Each row is followed by its class number.
[-262 -307 -316 -463 -205 -210  339 -510  147  187  518  247   43 -442
 -190  631    3   54 -134  202  276  -46  170   28 -641   71   63 -365
   -4   29  124 -682  254   73  -55  185 -238 -126 -531]	3
[-189 -356 -199 -490 -297  -68  476 -496   75  413  409  207 -243 -387
 -377  456  143 -191 -252  184  184 -159  249  403 -778   29   92 -425
   -2    7  197 -345  225  150   14  283 -298 -245 -418]	3
[  56  197 -706 -427 -147  -71  115  220 -310 -103   79  515   84   76
  371  770  200  324   55  185  142   52  -37  217 -332  -32    1  511
   11  292 -411   -6 -556  177  173  -66 -169 -783 -103]	4
[-100 -318 -313 -531 -170 -110  432 -439   34  292  372  241 -115 -371
 -142  520   89 -204 -265  171  251  -61  233  311 -850   66  123 -444
  -46  -18   81 -444  204  171   31  280 -272 -286 -383]	7
[  27  194 -625 -495  -76 -106  151  205 -282 -137  108  528   55   87
  320  741  277  325   65  204  171   66  -24  223 -332  -95  -18  479
   -1  299 -411  -14 -561  212  161  -54 -266 -719  -84]	0
[ 400  159 -423 -546  -29 -241  345 -473 -271 -290 -224  236  326   86
  257  270 -131   86 -159  -48  367  134   -5  277 -351 -242  110  -84
 -522  451  240  139 -184  196  216  -43 -502 -628 -147]	1
[ -20  243 -460 -231  280 -245  -40   30   19 -282  323  517 -162 -355
 -285  312 -153  503   45  -38  254  -89  -52 -514 -121  255 -171   51
  -56  290 -399 -605  179  288  152  171 -306   87 -108]	0
[ 189  200 -166 -384 -176 -415  288 -619 -119  -39 -114   59  247  -70
  -98  230  -74  163 -169  -67  245   42  -39  411 -231 -251  193  -60
 -411  318  400  192    7  111   99 -222 -340 -484 -277]	5
[ -87  342 -427 -350  207 -302  -34  -36   27 -206  328  452 -222 -354
 -531  167 -116  398   10  115  282 -196  -36 -426 -148  211 -222  142
  -72  256 -465 -498  218  229  112   47 -344  122 -253]	4
[-367 -401 -425 -499 -126 -193  176 -316   34  146  546  227  322 -452
   49  544 -186 -146 -205  393  322   55  222 -188 -669   13 -168 -338
  -72  -22 -341 -714  481    2 -146   -1 -308 -103 -711]	2
[-336 -377 -426 -433 -120 -238  268 -432   49  155  533  238  264 -325
   -4  507 -115   -5 -194  273  238    1  215 -179 -636   36  -92 -351
  -46   23 -244 -742  415   55 -137  -15 -315  -83 -623]	3
[-295 -368 -341 -431 -114 -235  341 -440  104  212  461  257  222 -312
  -28  583  -78  -26 -254  236  263   -7  242   22 -671   47  -44 -443
 -101    0 -140 -681  314   45  -85   15 -299 -183 -574]	5
[ 416  181 -451 -480 -155 -220  214 -547 -292 -334 -201  197  276  -22
  221  280 -210  152  -45  -83  372  219  -69  263 -386 -258  135    9
 -483  479  227   83 -162  140  222  -33 -422 -563 -124]	8
[-118  241 -699 -394 -183 -279  134  196 -127 -155  306  480  228 -104
  307  885   89  493   92  264  232  102  -22  118 -241  -19   11  505
   -3  419 -464 -176 -372  130  -73 -209 -224 -621 -315]	3
[ -94 -316 -213 -503 -218  -48  534 -490   46  379  369  164 -243 -338
 -331  411  240 -236 -300  185  190 -185  248  465 -800   30  151 -407
   25   -8  200 -368  141  179   38  291 -284 -285 -377]	0
[ 371  186 -197 -430 -230 -283  316 -648 -174    0 -132   26  187  -42
  -91  181  -11   98 -154  -43  325   39  -52  426 -316 -230  299  -85
 -377  345  364  252 -111  170  184 -123 -350 -541 -119]	8
[  -4  160 -662 -427 -149  -87  114  239 -258 -100   90  546   90   72
  424  804  175  346   91  186  157   91  -16  208 -290  -35  -23  447
    3  319 -401  -66 -572  137  165  -38 -169 -789  -98]	4
[-130  224 -703 -473 -198 -288  111  205 -145  -87  327  496  248  -94
  300  899   54  498   87  309  176  130   -8  122 -217   34  -19  551
   -5  398 -462 -190 -440   76  -72 -236 -222 -676 -338]	5
[ 320  184 -435 -489   12 -374  313 -483 -223 -316 -155  172  443  -10
   99  265 -202  213 -123    3  241   47  -28  109 -264 -162   31  -31
 -460  380  239   22  -56  121  109 -112 -471 -494 -339]	4
[-103 -332 -225 -538 -306  -37  535 -444   76  433  390  236 -319 -358
 -249  442  155 -243 -289  173  268 -118  280  445 -799   55  137 -424
   25   13  202 -314  130  117   56  320 -276 -315 -350]	7
[ 367  211 -317 -478  -98 -299  386 -550 -293 -180 -214   41  242  -43
  106  204  -48   55 -154 -157  313  111  -39  450 -346 -272  166    7
 -456  360  364  112 -166  187  198  -56 -388 -680 -182]	0
[ 462  149 -456 -610   -9 -314  221 -480 -235 -363 -167  314  370   51
  238  335 -263  122  -99  -10  371  198  -47  161 -401 -254   73  -66
 -579  484  171   50 -112  138  164  -67 -499 -538 -183]	5
[ 150  232 -488 -455  153  -40  -52   81   -7 -292  369  539 -284 -143
 -402  238  -68  204   31  -28  361  -16   -1 -523 -280  147 -202   97
 -185  383 -636 -426   37  310  186  -33 -472  -51  101]	3
[-322 -324 -344 -487  -32 -301  319 -431  169  155  510  322   98 -403
 -125  625  -91  128 -100  293  183  -62  198 -113 -618  137  -29 -426
  -45   -1  -25 -685  290  118  -99  226 -347  -18 -571]	6
[-156 -334 -279 -515 -201  -57  519 -515   70  353  417  182 -191 -400
 -331  420   99 -131 -210  210  201 -174  247  281 -799   67   77 -357
    9  -38  120 -461  180  158    5  260 -359 -204 -468]	8
[-255 -350 -367 -430 -226  -67  220 -359   27  206  535  180  203 -328
  -34  508  -66 -224 -244  334  328    7  238  -91 -663    5  -52 -309
  -44   13 -299 -619  320    7  -80  -87 -278 -173 -554]	3
[-188  308 -421 -248  164 -293  -60 -152   24 -207  292  412 -287 -358
 -590   66 -148  492   24  104  192 -177  -67 -399 -157  225 -273   86
   21  211 -368 -551  294  248  133  167 -296  244 -294]	2
[ 356  198 -332 -532 -119 -210  337 -514 -270 -187 -170  140  193  -86
  212  276 -144   40 -116 -104  441  176  -35  383 -400 -266  137  -17
 -491  410  207   74 -163  173  219   -9 -478 -647 -165]	8
[-159 -373 -187 -492 -194  -74  513 -490  108  434  368  184 -221 -303
 -363  405  194 -157 -263  217  169 -202  251  420 -760   63  174 -461
   59  -58  240 -351  147  166    8  308 -270 -197 -370]	6
[ 384  186 -223 -400 -183 -357  285 -554 -144  -56 -151   -4  207 -120
  -92  157    4  122 -140 -176  310   36  -90  463 -241 -197  275  -76
 -398  296  400  186  -76  190  196  -72 -223 -580 -115]	4
[ 423  173 -378 -602  -77 -263  268 -523 -223 -303 -222  221  283   72
   85  272 -158  111  -99  -15  433  162  -44  322 -358 -269   94  -52
 -515  474  240  117 -156  188  175  -17 -440 -595 -120]	2
[ 369  219 -324 -539 -241 -387  143 -545 -202 -158 -153  184  196 -154
  -20  284 -214   87  -41  -30  470  199 -104  406 -332 -301  160   52
 -572  456  183  158 -117  140  218  -78 -329 -634 -128]	6
[ 129  245 -496 -269  261 -149 -190  100    1 -337  279  612 -238 -332
 -217  344 -254  383   52   26  372    0  -89 -513 -232  291 -140   41
  -72  352 -550 -536   98  299  226  291 -369   62   20]	4
[ -69  293 -485 -394  318 -333  108  -73   55 -241  396  498 -186 -287
 -541  176  -51  476  -37  145  262 -256    0 -547 -183  245 -250   81
  -61  241 -494 -537  236  288   73   78 -466  221 -271]	0
[ 504  194 -382 -546 -220 -180  323 -511 -310 -153 -149  126  254  -77
  112  273  -90   13 -132  -38  429  125  -67  453 -413 -316  214   14
 -475  464  292  180 -185  184  228  -82 -398 -764 -156]	3
[-195 -299 -335 -526 -133 -155  300 -516   43  189  383  325   59 -313
  -82  619  -15  -97 -241  291  362  -12  172  108 -803   16   77 -410
  -58   47 -142 -604  230  130   24  128 -322 -200 -459]	8
[ 406  175 -442 -609  -54 -315  218 -495 -208 -365 -168  260  302    4
  222  330 -217  109  -42  -42  400  216  -55  173 -367 -249   68  -87
 -583  494  147   37 -124  178  193  -21 -476 -538 -169]	8
[ 101  239 -561 -438  244 -128  -17  133   18 -303  382  575 -234 -236
 -356  279  -76  339   31   -5  325  -36  -11 -528 -269  219 -159   99
 -141  343 -623 -479   64  310  135   23 -436    9   24]	6
[ -26  313 -494 -417  219 -218  -32   37   51 -333  340  582 -278 -293
 -590  285 -107  468   78  -23  385  -63  -51 -454 -218  174 -230  118
 -147  380 -572 -562  114  331  141   22 -429   12   -7]	2
[  17  246 -521 -153  131 -162 -190  -13  -26 -268  312  518 -244 -344
 -278  269 -300  443   76   53  250  -59  -76 -502 -189  283 -187  109
    0  316 -386 -555  197  246  208  309 -308  144 -110]	3
[-140 -316 -230 -463 -216 -112  529 -484  102  376  410  145 -234 -370
 -324  353  195 -163 -253  156  182 -176  246  387 -746   51  101 -370
   58  -63  212 -398  222  165   16  275 -281 -213 -396]	7
[  10  193 -711 -525  -87 -233   74  305 -187 -117  153  556  103   42
  294  836  179  378  109  173  221  110  -10  171 -281  -36   63  471
  -63  381 -434  -28 -570  210   96 -126 -177 -732  -64]	6
[-363 -325 -396 -425 -131 -351  411 -494  141  189  537  222  210 -467
 -144  648  -73  110 -189  241  138  -84  208 -117 -616  164   -4 -374
   18  -74  142 -736  378    4 -129  129 -273  -70 -691]	7
[-373 -240 -354 -506 -241 -329  201 -517  166  134  530  250   75 -548
 -232  652 -163   67  -77  279  356  -32  146  -12 -610  105  -54 -343
 -102   62   -6 -779  334   16  -32  183 -186 -102 -640]	4
[-303 -305 -482 -488 -162 -248  323 -476   18  168  481  360  199 -465
   -8  729 -114   41 -220  316  346    2  202  -14 -778   72    1 -328
  -93   35 -146 -761  263   27  -36   79 -290 -228 -671]	7
[  91  220 -521 -323  216 -203 -170   82   92 -280  418  521 -219 -389
 -414  281 -236  412  114   22  300  -81  -89 -560 -177  299 -130   98
 -110  325 -416 -551  180  251  142  177 -283  163  -23]	5
[  72  317 -508 -435  242 -193  -24   36    3 -282  367  594 -317 -298
 -371  293  -83  403   84  -42  329  -64  -51 -489 -260  173 -165  124
 -175  391 -650 -551   54  366  215   19 -469  -16   20]	8
[ 449  177 -402 -549 -129 -222  375 -491 -291 -151 -216  129  243  -42
   96  233 -114   51 -163 -118  457  135  -57  404 -407 -263  225  -46
 -482  412  289  184 -192  177  209  -43 -392 -732  -93]	2
[  39  189 -555 -556  -90 -171  145  271 -106  -63  108  590  -53  157
  177  692  152  397  103  174  146   22   65  289 -189  -16  -63  498
 -137  425 -431   -1 -589  209   64  -69 -302 -698  -80]	2
[-289 -326 -375 -424 -182 -254  348 -490  162  203  554  202  158 -532
 -129  671  -65  127 -125  172  239  -85  153  -79 -658  169  111 -435
   -9  -67   99 -755  310   20  -83  160 -128 -108 -577]	4
[ -42  157 -460 -580 -241  -75   16  265  -74  -74  179  443  -66  244
  301  535  177  212  138  194  275  133   92  339 -108 -103 -151  555
 -175  449 -543   71 -507  185   36 -151 -245 -621  -20]	1
[ 518  144 -302 -561  -62 -249  331 -545 -189 -239 -226  137  213   88
   58  183  -50   38 -136  -85  327   93  -53  342 -357 -227  188 -136
 -459  407  364  212 -142  218  211   34 -417 -506  -35]	8
[  56  234 -490 -142   37  -21 -298   37  -46 -265  313  497 -277 -390
  -87  245 -366  352  110   53  388   34  -84 -463 -171  267 -169  129
  -27  342 -427 -554  148  214  297  344 -212   86   -6]	1
[   8  313 -518 -405  313 -314  -21  -23   54 -335  375  554 -240 -330
 -273  211  -38  432   12   15  363  -65  -57 -456 -257  192 -189   18
 -117  287 -578 -567  270  366  140  154 -395  173 -121]	7
[-298 -261 -351 -519 -139 -306  227 -516  131  117  501  305  105 -427
 -193  654 -103   83 -141  328  222   -8  182  -66 -683  106  -70 -362
  -58   35  -41 -713  339  100  -82  199 -317  -58 -635]	2
[ 442  145 -394 -525  -23 -223  235 -542 -254 -341 -211  239  326   95
  328  305 -184  116 -104  -45  344  189  -71  199 -393 -233  142 -118
 -494  459  194   25 -150  184  220    4 -465 -502 -124]	8
[-136  301 -667 -517 -320 -341  -81  108 -137 -164  261  512  105 -142
  184  834  -62  455  203  263  432  227  -47  288 -253  -91  -21  641
 -137  524 -562 -188 -381  115  -23 -159 -183 -672 -215]	3
[ -66  303 -469 -348  352 -335   39  -15   76 -275  326  476 -173 -311
 -495  169  -81  489   24   74  211 -184  -46 -470 -167  235 -198   63
  -81  235 -436 -559  237  313   59   98 -383  200 -227]	6
[-186 -318 -431 -510 -155 -244  304 -484  127  111  483  272  128 -396
  -58  702  -58   82 -146  168  310   37  186 -117 -717  141   90 -461
  -46   42   34 -719  201   84  -35  188 -201 -106 -503]	8
[ 511  191 -292 -531  -54 -185  418 -490 -295 -133 -209  156  181   39
  251  237   36  -44 -214 -109  369  123  -16  425 -454 -275  255 -125
 -480  380  287  223 -222  206  246  -30 -440 -688  -31]	7
[ 384  184 -436 -560  -76 -291  251 -527 -216 -354 -187  159  408   36
  103  317 -181  148  -99   16  407  170  -73  222 -295 -224   71  -52
 -482  460  278   63 -157  185  180  -52 -456 -597 -224]	2
[-223 -378 -275 -509 -291 -132  483 -524  100  393  444  143 -107 -356
 -234  465   22 -184 -231  232  223 -123  276  242 -743   73   19 -363
  -46  -16   99 -442  238   76  -32  234 -326 -201 -507]	8
[  33  219 -382 -137  251 -126  -66   13   41 -186  330  404 -263 -345
 -441  209 -146  416   28    7  148 -186  -85 -498 -150  350 -117   12
   52  202 -249 -510  164  265  174  243 -202  237  -32]	5
[ 425  196 -316 -486 -218 -305  201 -601 -181 -124 -141  114  208 -107
  101  231 -106  112  -85  -59  444  156  -73  363 -317 -231  292  -33
 -517  444  328  269 -140  197  192  -52 -289 -576 -106]	1
[ 288  225 -274 -448 -211 -421  170 -517 -111 -165 -117   33  255 -175
 -153  226 -170  220  -30  -52  416  101  -99  402 -210 -245  152  -32
 -428  390  313  169  -36  222  155  -86 -269 -535 -190]	2
[-234 -335 -110 -438 -366  -80  462 -552  121  502  402  101 -295 -467
 -466  393  213 -180 -278  124  213 -184  233  532 -746   66  206 -460
   73  -57  298 -336  252  103   11  271 -136 -231 -395]	4
[ -56 -383 -231 -483 -224   32  609 -457   70  458  373  201 -270 -263
 -321  442  284 -228 -346  180  141 -202  304  419 -864   92  204 -520
   94  -60  258 -315   80  162   42  319 -260 -271 -315]	6
[ 467  184 -382 -561  -49 -251  191 -456 -191 -324 -154  243  275   49
  212  328 -101  129  -91  -72  414  194  -66  310 -339 -271  156  -89
 -514  490  222  141 -160  243  205  -71 -418 -571  -96]	5
[ -61  261 -416 -394  224 -287   72  -53  100 -179  429  418 -222 -290
 -506   94  -31  386  -25   79  210 -231  -17 -483 -143  238 -214   59
  -44  235 -402 -506  327  247   42   85 -354  244 -232]	3
[   6  226 -516 -137  235 -154  -89   73  -15 -264  289  499 -204 -324
 -207  282 -312  454   72   53  184 -123  -41 -632 -147  339 -193   45
   19  273 -385 -593  128  201  192  279 -276  208 -123]	8
[  19  229 -494 -429  142  -38 -145  216   26 -340  438  424 -160 -232
 -221  148  -80  179   83  -14  420   63   23 -611 -127  124 -296  128
 -204  335 -765 -463  143  267  105 -152 -322   15    9]	1
[ 320  224 -283 -456 -112 -238  446 -544 -253  -94 -135    5  293 -100
   13  244    9  107 -190  -34  322   28  -25  392 -317 -237  156  -27
 -367  316  382  122 -129  182  144 -110 -375 -648 -283]	2
[  28  245 -507 -215  261 -162 -115   30  -28 -316  290  562 -201 -370
 -271  306 -245  434   61   75  298  -76  -77 -533 -185  278 -177   59
  -38  300 -457 -617  135  245  199  275 -299  120  -87]	0
[   8  240 -426 -444  182 -106 -154  169   66 -282  406  424 -293 -214
 -451   58  -76  206   95  -67  367  -28   11 -559  -97  172 -292  133
 -161  309 -677 -507  164  255  130  -52 -353   72   36]	4
[  26  328 -473 -386  285 -290   64  -22   32 -234  376  517 -231 -234
 -417  205  -27  400  -81   57  229 -206  -36 -501 -222  245 -198   58
  -40  269 -490 -484  258  328  120  105 -420  165 -163]	3
[ -94  216 -539 -586 -221 -184   63  143 -149  -94  144  592   83  164
  219  793   53  358   97  338  261   70   67  290 -216  -72 -131  523
 -200  468 -467   -8 -515  150   76 -143 -361 -703 -179]	1
